[[126 126 131 135 133 132 123 118 125 130 139 125]
 [126 123 125 124 131 129 135 134 125 138 120 125]
 [128 132 133 127 124 127 115 118 128 118 137 138]
 [125 132 131 129 128 130 127 131 131 122 129 128]
 [129 126 133 142 133 133 115 103 124 126 151 127]
 [133 130 128 124 121 122 120 122 128 121 130 137]
 [125 129 130 127 128 130 125 127 129 125 130 130]
 [125 128 123 118 127 126 141 150 131 134 108 125]
 [130 130 133 116 117 122 106 114 125 117 133 151]
 [125 126 131 122 127 128 118 122 124 128 130 137]
 [126 126 126 123 129 128 133 136 127 133 120 126]
 [131 126 128 116 120 122 118 123 124 127 125 142]]
Rows and columns are numbered from 0.
The entry in row 1 and column 1 is 123
The smallest entry: 103
What is the bottom entry of the column that holds the smallest entry? 123
The entry in the top-left corner -> 126
The entry at row 1, column 0: 126
What is the top-right entry? 125
The entry at row 2, column 2: 133
What is the bottom-left entry? 131
The entry in row 2 and column 0: 128
The entry in row 0 and column 1: 126
What is the entry directly above the smallest entry? 131
The entry directly below the smallest entry -> 122
The bottom-right entry: 142
What is the entry at row 0, column 2? 131
What is the entry just right of 103? 124
What is the top entry of the column that holds the smallest entry? 118

[[130 125 128 128 135 128 129 129 128 131 128 129 127 128 128]
 [124 127 128 128 120 127 127 128 128 127 127 127 131 127 128]
 [131 146 128 128 128 128 128 127 128 129 129 128 141 128 128]
 [101 117 128 128 135 127 128 128 129 117 128 127 132 128 128]
 [130 140 129 127 130 128 129 128 129 124 130 128 128 128 128]
 [136 125 127 127 125 126 129 128 127 130 128 129 121 127 128]
 [144 129 128 128 117 128 128 128 129 132 129 128 123 128 128]
 [131 121 128 128 121 128 127 128 127 129 128 128 126 128 128]]
Rows and columns are numbered from 0.
The entry at row 0, column 1 is 125
The entry in row 0 and column 2 -> 128
The entry in the top-left corner is 130
The entry at row 1, column 1: 127
The bottom entry of the column that holds the smallest entry? 131
The entry at row 2, column 0: 131
The entry in the top-right corner? 128
The bottom-right entry: 128
The entry just right of 146: 128
The entry directly below the smallest entry? 130
The smallest entry -> 101
The entry in row 1 and column 0: 124
The entry just right of the smallest entry -> 117

Read these off the matrix that follows.
1) What is the largest entry in the last column?
2) What is the entry just right of 138?
3) What is the entry just left of the smallest entry?
4) What is the fourth entry, reading row by row?
5) What is the entry in the top-left corner?
6) What is the third-last entry, reading row by row?
7) What is the entry in the bottom-left corner?
121  129  126  122  127  124  129  140  127  121  127  126  126  140  129  128
121  123  127  128  133  135  122  140  123  125  126  121  133  140  122  122
128  141  126  115  113  104  143  130  138  118  131  141  113  130  143  142
1) 142
2) 118
3) 113
4) 122
5) 121
6) 130
7) 128

Questions about the matrix below. Rows and columns are numbered from 0.
1) Give the top-left entry.
2) Give the entry at row 0, column 1.
3) Give the bottom-left entry.
4) Give the entry in the bottom-right corner.
5) Give the entry in row 2 and column 1.
6) Give the entry in row 0 and column 2.
7) Give the entry in the top-right corner.
8) Give the entry directly above 104.
[[119 119 130 122 122 121 121 119 124 120 127 123 127 133 121 123]
 [113 101 113 122 122 119 101 112 106 121 131 119 134 127 121 116]
 [122 142 150 121 133 132 144 125 140 128 127 125 136 145 124 127]
 [130 122 116 129 127 136 126 138 125 133 111 131 131 122 134 137]
 [128 129 156 129 125 127 128 125 130 131 132 125 116 141 129 130]
 [135 150 148 134 120 133 149 131 137 137 126 129 133 141 132 135]
 [128 120 133 126 125 132 111 130 125 132 125 126 124 131 130 132]
 [147 118 149 137 141 135 121 150 124 129 137 126 122 138 128 132]
 [115 103 110 119 128 123 101 113 112 126 129 121 131 116 124 124]
 [141 137 143 135 129 129 134 143 131 129 139 127 130 136 127 127]
 [116 123 143 115 130 132 121 104 124 129 143 129 132 136 135 135]
 [118 144 116 123 131 113 136 108 135 115 118 124 130 121 121 114]]
1) 119
2) 119
3) 118
4) 114
5) 142
6) 130
7) 123
8) 143
